Here is a tiny trained network, its code and every weight. The questions are about switching its units off for an input and a class, where a switched-off unit gives its printed mean instead of its output.

import numpy as np


def w(rows, s, z=0):
    codes = np.array(rows[::2]) - 128.0
    scale = np.full(codes.shape[1], s)
    scale[-1] = z or s
    return codes * scale


def f(y):
    return np.maximum(y, 0)


def log_softmax(a):
    a = a - a.max(-1, keepdims=True)
    return a - np.log(np.exp(a).sum(-1, keepdims=True))


def net(x, mask):
    res = np.array(x, float).reshape(1, 6) / 4 @ E
    y = f(res @ A[0][:, :-1].T + A[0][:, -1])
    res = res + np.where(mask, y, B[0][:, -1]) @ B[0][:, :-1]
    return log_softmax(res[-1] @ U[:, :-1].T + U[:, -1])


A, B = {}, {}
E = w([
[131,126,128,130,130],'x0',
[128,130,126,129,127],'x1',
[213,79,10,60,174],'x2',
[79,192,78,194,220],'x3',
[128,117,125,144,122],'x4',
[217,162,138,209,139],'x5',
],0.011)
A[0] = w([
[144,127,185,174,137,123],'N0',
[97,174,170,205,144,118],'N1',
[221,148,125,147,106,200],'N2',
[101,165,125,124,75,161],'N3',
[137,211,146,142,140,92],'N4',
[206,111,33,128,194,179],'N5',
[9,117,105,92,132,175],'N6',
[205,110,206,101,59,89],'N7',
[37,118,104,113,167,99],'N8',
[193,104,78,121,208,5],'N9',
[127,44,115,97,114,122],'N10',
[143,232,181,173,149,112],'N11',
[175,38,120,66,130,137],'N12',
[64,136,252,142,97,140],'N13',
[176,143,75,119,156,149],'N14',
],0.013,0.012)
B[0] = w([
[176,114,116,98,105,169],'N0',
[96,169,96,65,93,206],'N1',
[95,154,83,149,200,213],'N2',
[94,135,114,137,151,172],'N3',
[129,149,98,131,119,161],'N4',
[167,69,187,135,91,252],'N5',
[139,83,162,160,158,216],'N6',
[129,111,166,252,210,192],'N7',
[156,147,159,161,169,171],'N8',
[44,196,58,242,228,168],'N9',
[145,124,120,60,85,181],'N10',
[158,181,68,65,85,201],'N11',
[132,135,113,37,64,216],'N12',
[146,92,167,164,198,243],'N13',
[194,92,192,129,141,192],'N14',
],0.011,0.016)
U = w([
[157,117,198,180,109,89],'0',
[68,193,82,224,184,254],'1',
[109,185,57,60,11,77],'2',
],0.012,0.0043)

Each question gives the input, the list of numbers given to net, and the class t.
The units are the neurons (one row each of A and B). Each row of codes is followed by its name. A weight is (code - 128) times the scale printed after its matrix; where a second scale follows, it is the last column's (A, B and U).
mask holds one flag per neuron, in row order. A switched-off neuron (its flag False) gives its mean, the last column of its row in B, instead of its output. The means were averaged over made-up inputs and are rounded, as every weight is.
A unit's drop is (log p(t) with every unit on - log p(t) with that unit switched off) / (log p(t) with every unit on - log p(t) with every unit switched off).
The circuit of an input: a set's keep is (log p(t) with only the set's units on - log p(t) with every unit switched off) / (log p(t) with every unit on - log p(t) with every unit switched off). Starting from the 12 units with the biggest drops (on a tie, the unit counted first), units are removed one at a time, each time the one whose removal leaves the highest keep (on an exact tie, the one counted first), for as long as the keep stays at least 0.8.
circuit, biggest first: the units of the circuit, biggest drop first
unit that matters most: the unit with the biggest drop
top k neurons: the k neurons with the biggest drops, biggest first
drop of u: that unit's drop, to one decimal
input [-3,3,-1,-6,5,3], class 1: circuit, biggest first	[N5; N2]
input [-4,-1,7,-2,-1,0], class 2: top 2 neurons	[N12; N13]
input [1,-3,0,-6,7,2], class 1: top 4 neurons	[N5; N7; N2; N14]
input [0,-2,7,-8,-7,0], class 2: unit that matters most	N12
input [-6,-8,-4,-7,7,2], class 1: circuit, biggest first	[N5; N7]
input [4,7,1,3,4,-8], class 0: top 2 neurons	[N2; N9]
input [-2,6,0,-4,3,5], class 1: top 2 neurons	[N2; N5]
input [3,-7,-5,-8,-7,2], class 1: circuit, biggest first	[N5; N7]
input [-7,2,-5,1,-7,8], class 2: top 2 neurons	[N11; N1]
input [-4,-5,3,-1,-6,-4], class 2: top 2 neurons	[N13; N7]
input [8,-6,-8,-3,-4,2], class 1: top 2 neurons	[N5; N14]
input [2,8,7,1,-5,-7], class 0: top 4 neurons	[N5; N6; N11; N1]
input [6,8,4,0,-6,-1], class 2: top 4 neurons	[N13; N7; N12; N6]
input [3,-6,-1,-1,-1,7], class 1: circuit, biggest first	[N2]
input [4,6,1,-1,6,-6], class 2: top 3 neurons	[N13; N7; N5]
input [-1,6,2,-1,-8,-5], class 2: top 2 neurons	[N13; N7]
input [-7,6,4,-3,-6,-3], class 2: top 2 neurons	[N12; N13]
input [-4,1,2,-8,1,-6], class 2: top 2 neurons	[N12; N10]
input [-1,6,4,-3,-4,-4], class 2: drop of N12	0.1
input [3,-3,-3,-7,2,4], class 1: drop of N2	0.2
input [8,2,8,-3,5,-3], class 2: circuit, biggest first	[N12]
input [-4,-5,6,4,1,-3], class 0: drop of N5	0.6
input [4,5,4,2,-6,-1], class 0: drop of N5	0.3
